Below is a small trained network, with its code and all its weights. Each question gives an input and a target symbol and asks what happens when units are switched off, that is, made to give their printed mean instead of their output.

import numpy as np


def w(rows, s, z=0):
    codes = np.array(rows[::2]) - 128.0
    scale = np.full(codes.shape[1], s)
    scale[-1] = z or s
    return codes * scale


def f(y):
    return y / 2 * (1 + np.tanh(0.7978845608 * (y + 0.044715 * y**3)))


def softmax(a):
    e = np.exp(a - a.max(-1, keepdims=True))
    return e / e.sum(-1, keepdims=True)


def log_softmax(a):
    a = a - a.max(-1, keepdims=True)
    return a - np.log(np.exp(a).sum(-1, keepdims=True))


def net(x, mask):
    ids = ['ΓΔΣΩαβεζηθμξτφψ'.index(c) for c in x.split()]
    T = len(ids)
    res = E[ids] + P[:T]
    u = 0
    for l in range(3):
        q, k, v = (res @ M[l].T for M in (Q, K, V))
        z = softmax(np.where(np.tri(T) > 0, q @ k.T / 3**0.5, -1e9)) @ v
        res = res + np.where(mask[u], z, O[l][:, -1]) @ O[l][:, :-1]
        u += 1
        y = f(res @ A[l][:, :-1].T + A[l][:, -1])
        res = res + np.where(mask[u : u + 8], y, B[l][:, -1]) @ B[l][:, :-1]
        u += 8
    return log_softmax(res[-1] @ U[:, :-1].T + U[:, -1])


Q, K, V, O, A, B = {}, {}, {}, {}, {}, {}
E = w([
[152,117,160,99,139,135,146,102,123,159,117],'Γ',
[159,126,167,143,122,136,99,80,132,167,101],'Δ',
[134,194,85,127,114,173,106,134,155,133,94],'Σ',
[107,145,104,108,146,107,123,2,106,115,142],'Ω',
[120,139,180,60,109,145,87,124,124,81,107],'α',
[134,187,102,74,149,131,162,139,208,114,126],'β',
[144,172,77,86,128,155,154,162,97,71,128],'ε',
[146,104,126,149,127,127,125,111,89,125,102],'ζ',
[133,132,138,117,165,51,69,165,92,166,158],'η',
[112,95,156,94,126,77,104,127,157,39,99],'θ',
[158,109,205,75,123,96,124,107,134,58,134],'μ',
[186,116,149,172,132,113,141,83,106,140,124],'ξ',
[161,108,133,147,134,73,152,119,108,53,123],'τ',
[142,85,114,105,149,122,170,125,93,122,123],'φ',
[181,113,137,123,154,113,183,102,117,141,146],'ψ',
],0.021)
P = w([
[112,166,72,100,2,81,161,116,141,194,99],'0',
[87,150,112,146,67,111,113,160,149,150,200],'1',
[114,159,124,127,95,114,128,161,133,160,101],'2',
[123,154,108,124,107,136,143,112,142,117,97],'3',
[130,161,98,114,134,106,99,140,113,127,111],'4',
[148,140,121,111,144,125,111,125,127,115,92],'5',
[154,134,127,111,164,128,103,135,120,108,97],'6',
[163,123,129,115,183,128,106,133,120,104,88],'7',
[169,119,130,106,190,139,110,125,123,106,63],'8',
[174,109,137,106,206,135,99,128,124,99,62],'9',
],0.014)
Q[0] = w([
[75,153,158,138,151,130,115,109,129,111,101],'0.h0',
[17,42,168,209,129,222,126,154,188,126,254],'0.h0',
[74,182,160,177,142,171,136,122,103,84,198],'0.h0',
],0.006)
K[0] = w([
[160,136,129,129,144,129,135,133,119,122,119],'0.h0',
[90,127,132,136,3,100,169,141,127,159,168],'0.h0',
[106,125,136,131,82,118,131,140,145,152,126],'0.h0',
],0.012)
V[0] = w([
[162,158,149,175,127,129,111,116,137,83,217],'0.h0',
[75,130,102,122,163,103,44,134,106,155,254],'0.h0',
[200,137,157,133,134,80,100,241,125,168,101],'0.h0',
],0.0071)
O[0] = w([
[144,153,150,128,114,117,139,139,123,110,86,3],'0.h0',
[146,142,129,114,156,138,161,123,118,142,3,96],'0.h0',
[158,123,72,85,77,97,143,80,133,133,92,65],'0.h0',
],0.012,0.0018)
A[0] = w([
[60,168,168,157,129,118,162,143,109,138,115,65],'0.n0',
[127,151,148,110,94,117,130,140,126,73,118,30],'0.n1',
[188,122,133,132,79,102,132,250,155,136,115,47],'0.n2',
[146,190,96,126,141,96,85,115,134,78,134,1],'0.n3',
[112,137,213,180,182,159,170,212,118,119,83,54],'0.n4',
[189,45,77,122,104,168,126,97,158,118,139,32],'0.n5',
[129,142,108,99,111,84,152,118,117,148,52,48],'0.n6',
[124,141,131,144,111,191,167,77,158,54,116,43],'0.n7',
],0.011,0.01)
B[0] = w([
[147,109,80,94,51,103,145,101,137,145,138,97],'0.n0',
[120,201,144,116,64,78,102,164,121,2,142,91],'0.n1',
[89,194,104,117,158,141,110,96,115,77,146,104],'0.n2',
[141,94,179,125,90,174,206,146,175,184,86,99],'0.n3',
[120,136,86,115,134,128,101,80,114,131,163,118],'0.n4',
[163,111,136,54,68,76,84,79,113,105,192,98],'0.n5',
[117,108,152,135,127,133,110,133,125,114,207,252],'0.n6',
[141,138,145,104,149,51,41,224,85,192,151,98],'0.n7',
],0.0076,0.002)
Q[1] = w([
[117,145,80,173,140,143,163,142,98,226,133],'1.h0',
[187,133,133,106,141,44,60,248,110,188,129],'1.h0',
[171,57,170,155,39,183,169,213,187,126,104],'1.h0',
],0.016)
K[1] = w([
[32,181,168,120,46,121,155,120,109,165,111],'1.h0',
[178,126,57,48,76,72,163,55,124,137,4],'1.h0',
[116,91,70,105,34,103,98,85,134,156,243],'1.h0',
],0.015)
V[1] = w([
[94,44,157,146,158,15,107,111,152,69,110],'1.h0',
[199,224,149,107,192,82,180,108,171,165,172],'1.h0',
[156,119,127,130,111,109,255,187,24,118,188],'1.h0',
],0.008)
O[1] = w([
[88,252,171,126,98,92,228,169,105,169,117,202],'1.h0',
[74,98,120,169,156,46,84,103,219,91,59,255],'1.h0',
[254,227,111,128,207,109,52,118,194,97,126,61],'1.h0',
],0.009,0.0032)
A[1] = w([
[124,86,75,212,154,124,166,165,118,140,88,120],'1.n0',
[86,165,75,28,116,218,194,224,191,94,125,30],'1.n1',
[189,154,173,120,175,161,95,57,53,209,150,116],'1.n2',
[199,92,121,123,178,159,118,87,101,223,177,92],'1.n3',
[80,179,50,141,129,243,146,149,194,149,33,38],'1.n4',
[178,86,124,187,168,124,223,93,148,171,128,56],'1.n5',
[67,151,2,71,181,150,194,143,157,51,149,13],'1.n6',
[120,62,185,41,96,212,50,164,112,86,136,4],'1.n7',
],0.008,0.013)
B[1] = w([
[131,140,160,129,130,102,142,118,191,141,128,157],'1.n0',
[119,71,90,160,153,74,73,117,185,67,124,143],'1.n1',
[140,129,95,114,110,143,150,162,63,97,155,254],'1.n2',
[136,103,114,101,132,162,61,127,87,96,120,167],'1.n3',
[122,110,108,134,68,126,143,139,123,150,248,152],'1.n4',
[51,106,122,144,80,148,112,158,94,128,81,97],'1.n5',
[126,92,182,171,103,129,123,119,75,107,81,119],'1.n6',
[183,223,127,144,178,117,131,105,109,203,118,136],'1.n7',
],0.013,0.0022)
Q[2] = w([
[192,117,127,156,82,209,177,158,200,125,111],'2.h0',
[78,170,108,139,149,191,174,5,127,57,144],'2.h0',
[135,142,177,106,99,102,119,136,133,63,129],'2.h0',
],0.016)
K[2] = w([
[109,158,60,140,59,143,103,134,207,153,248],'2.h0',
[87,119,203,200,207,168,104,207,125,114,181],'2.h0',
[186,71,135,137,156,81,198,124,117,108,170],'2.h0',
],0.015)
V[2] = w([
[131,143,86,254,89,129,159,36,76,70,124],'2.h0',
[120,130,164,8,167,187,185,77,190,109,169],'2.h0',
[173,135,218,164,33,138,81,105,127,133,129],'2.h0',
],0.0091)
O[2] = w([
[101,122,173,100,236,188,150,166,157,127,172,201],'2.h0',
[116,155,208,246,86,142,61,126,99,112,138,31],'2.h0',
[89,140,194,96,144,68,131,93,54,109,60,3],'2.h0',
],0.011,0.0023)
A[2] = w([
[182,145,122,126,225,83,103,89,159,236,157,82],'2.n0',
[62,224,67,112,56,246,81,157,198,121,46,86],'2.n1',
[130,172,214,64,130,95,127,142,153,72,114,1],'2.n2',
[113,7,123,130,170,121,120,72,96,160,112,64],'2.n3',
[96,209,110,198,99,111,166,127,110,215,146,115],'2.n4',
[186,129,103,121,93,164,79,176,138,1,126,75],'2.n5',
[91,114,132,130,142,87,102,83,249,107,124,90],'2.n6',
[176,217,181,83,31,135,120,227,215,90,104,23],'2.n7',
],0.0092,0.017)
B[2] = w([
[133,118,167,181,114,201,193,61,122,67,108,253],'2.n0',
[166,81,189,95,52,165,144,49,130,77,172,167],'2.n1',
[149,108,32,199,131,186,144,187,92,69,53,166],'2.n2',
[148,160,127,120,26,117,148,201,188,118,181,178],'2.n3',
[176,72,163,89,82,212,74,173,172,121,55,225],'2.n4',
[58,134,159,167,154,147,154,206,138,150,44,194],'2.n5',
[244,104,173,131,112,78,127,247,69,164,76,254],'2.n6',
[131,59,127,106,188,93,148,103,94,216,230,165],'2.n7',
],0.011,0.0035)
U = w([
[118,127,111,143,148,67,42,82,135,88,142,188],'Γ',
[66,148,162,88,98,84,161,149,128,88,148,119],'Δ',
[148,123,113,138,78,156,124,128,145,69,162,104],'Σ',
[108,109,159,170,153,135,159,107,131,213,144,255],'Ω',
[112,114,133,168,88,121,158,115,50,98,130,129],'α',
[148,112,151,122,125,100,122,148,131,116,131,72],'β',
[105,119,115,108,130,133,111,138,146,39,100,56],'ε',
[149,115,101,96,146,143,138,137,68,127,158,87],'ζ',
[135,136,80,140,110,125,167,95,140,176,88,198],'η',
[133,150,139,122,93,160,189,149,101,147,127,38],'θ',
[123,189,178,104,111,114,100,113,126,112,109,139],'μ',
[125,94,188,62,141,112,144,81,144,60,118,50],'ξ',
[161,254,149,106,119,117,155,138,142,113,159,142],'τ',
[155,195,73,181,108,155,116,147,104,149,142,128],'φ',
[185,134,135,159,141,135,114,78,139,94,118,71],'ψ',
],0.0099,0.007)

Each question gives the input, a string of symbols that net reads in full, and the target symbol t.
The units are the heads (3 rows each of Q, K, V and O) and the neurons (one row each of A and B). Each row of codes is followed by its name. A weight is (code - 128) times the scale printed after its matrix; where a second scale follows, it is the last column's (O, A, B and U).
mask holds one flag per unit, layer by layer, with each layer's heads first. A switched-off unit (its flag False) gives its mean, the last column of its rows in O or B, instead of its output. The means were averaged over made-up inputs and are rounded, as every weight is.
A unit's drop is (log p(t) with every unit on - log p(t) with that unit switched off) / (log p(t) with every unit on - log p(t) with every unit switched off).
The circuit of an input: a set's keep is (log p(t) with only the set's units on - log p(t) with every unit switched off) / (log p(t) with every unit on - log p(t) with every unit switched off). Starting from the 12 units with the biggest drops (on a tie, the unit counted first), units are removed one at a time, each time the one whose removal leaves the highest keep (on an exact tie, the one counted first), for as long as the keep stays at least 0.8.
units of the circuit, in order: the units of the circuit, biggest drop first
most important unit: the unit with the biggest drop
top k neurons: the k neurons with the biggest drops, biggest first
k most important neurons of layer l: the k neurons of layer l with the biggest drops, biggest first
input μ α Ω Ω θ θ ζ, target θ: units of the circuit, in order -> 1.h0
input ζ η Ω ψ τ Γ Σ ξ Ω, target ψ: units of the circuit, in order -> 0.h0, 1.h0, 2.n0
input Ω ε θ Ω Γ, target θ: units of the circuit, in order -> 1.h0, 0.h0, 2.n4
input Ω φ ζ Ω ζ α, target τ: units of the circuit, in order -> 1.n7, 1.h0
input Ω η η Δ β η Ω Γ η, target Ω: units of the circuit, in order -> 0.n6, 2.h0, 1.h0, 0.h0
input ζ Ω α, target τ: units of the circuit, in order -> 1.h0, 1.n7
input ζ Δ Ω Ω Ω τ Γ Ω τ α, target ζ: units of the circuit, in order -> 1.h0, 2.n7, 2.n2
input ζ ψ η ξ Γ η, target ξ: units of the circuit, in order -> 0.n6, 2.h0, 2.n0, 0.h0
input α τ μ ξ Ω, target Ω: units of the circuit, in order -> 0.h0, 2.h0, 1.h0
input α μ Δ, target α: units of the circuit, in order -> 1.h0, 2.h0
input φ β Ω Ω Ω α α α, target μ: units of the circuit, in order -> 1.n7, 2.h0, 1.h0, 2.n4
input Σ Ω ζ Σ ψ, target ζ: units of the circuit, in order -> 1.h0, 2.h0, 1.n3
input Σ η Σ Σ ζ ξ, target Σ: units of the circuit, in order -> 2.n3, 1.h0
input η ψ ψ η Ω η φ φ Σ, target Σ: units of the circuit, in order -> 2.n1, 1.n4
input ψ Δ η η τ η, target τ: most important unit -> 0.n6
input Ω ψ ψ Ω φ α, target Ω: units of the circuit, in order -> 2.n7, 2.n5, 1.h0, 2.h0
input Ω η Ω Ω τ ζ μ Ω, target τ: top 2 neurons -> 0.n0, 1.n2
input φ Ω Δ ζ Ω η ψ η μ, target β: top 3 neurons -> 2.n6, 0.n1, 2.n7
input Ω Ω φ Δ Γ η Ω, target φ: 2 most important neurons of layer 0 -> 0.n0, 0.n7
input μ ψ Ω ζ ζ, target Ω: most important unit -> 0.h0
input Ω Γ ζ Δ ζ Δ τ ξ Ω μ, target ε: top 2 neurons -> 2.n2, 1.n2
input ξ τ τ ε, target ε: 2 most important neurons of layer 2 -> 2.n5, 2.n2
input β η Ω Ω Σ ε, target ε: top 2 neurons -> 2.n5, 1.n1
input η Γ ζ ζ ψ η μ, target β: 4 most important neurons of layer 2 -> 2.n6, 2.n7, 2.n0, 2.n5
input ζ η ζ Γ, target η: top 2 neurons -> 0.n6, 0.n7
input Ω τ ε Ω ζ ζ ξ Ω, target ζ: top 3 neurons -> 1.n2, 0.n4, 0.n0
input τ τ Δ ζ Γ, target Δ: most important unit -> 0.h0
input Ω Ω ζ η α α, target ξ: top 2 neurons -> 2.n1, 0.n4
input Σ Ω Σ Ω τ Ω φ Ω θ, target Ω: top 2 neurons -> 2.n7, 0.n1
input η ξ Ω η, target ξ: top 2 neurons -> 0.n6, 2.n0
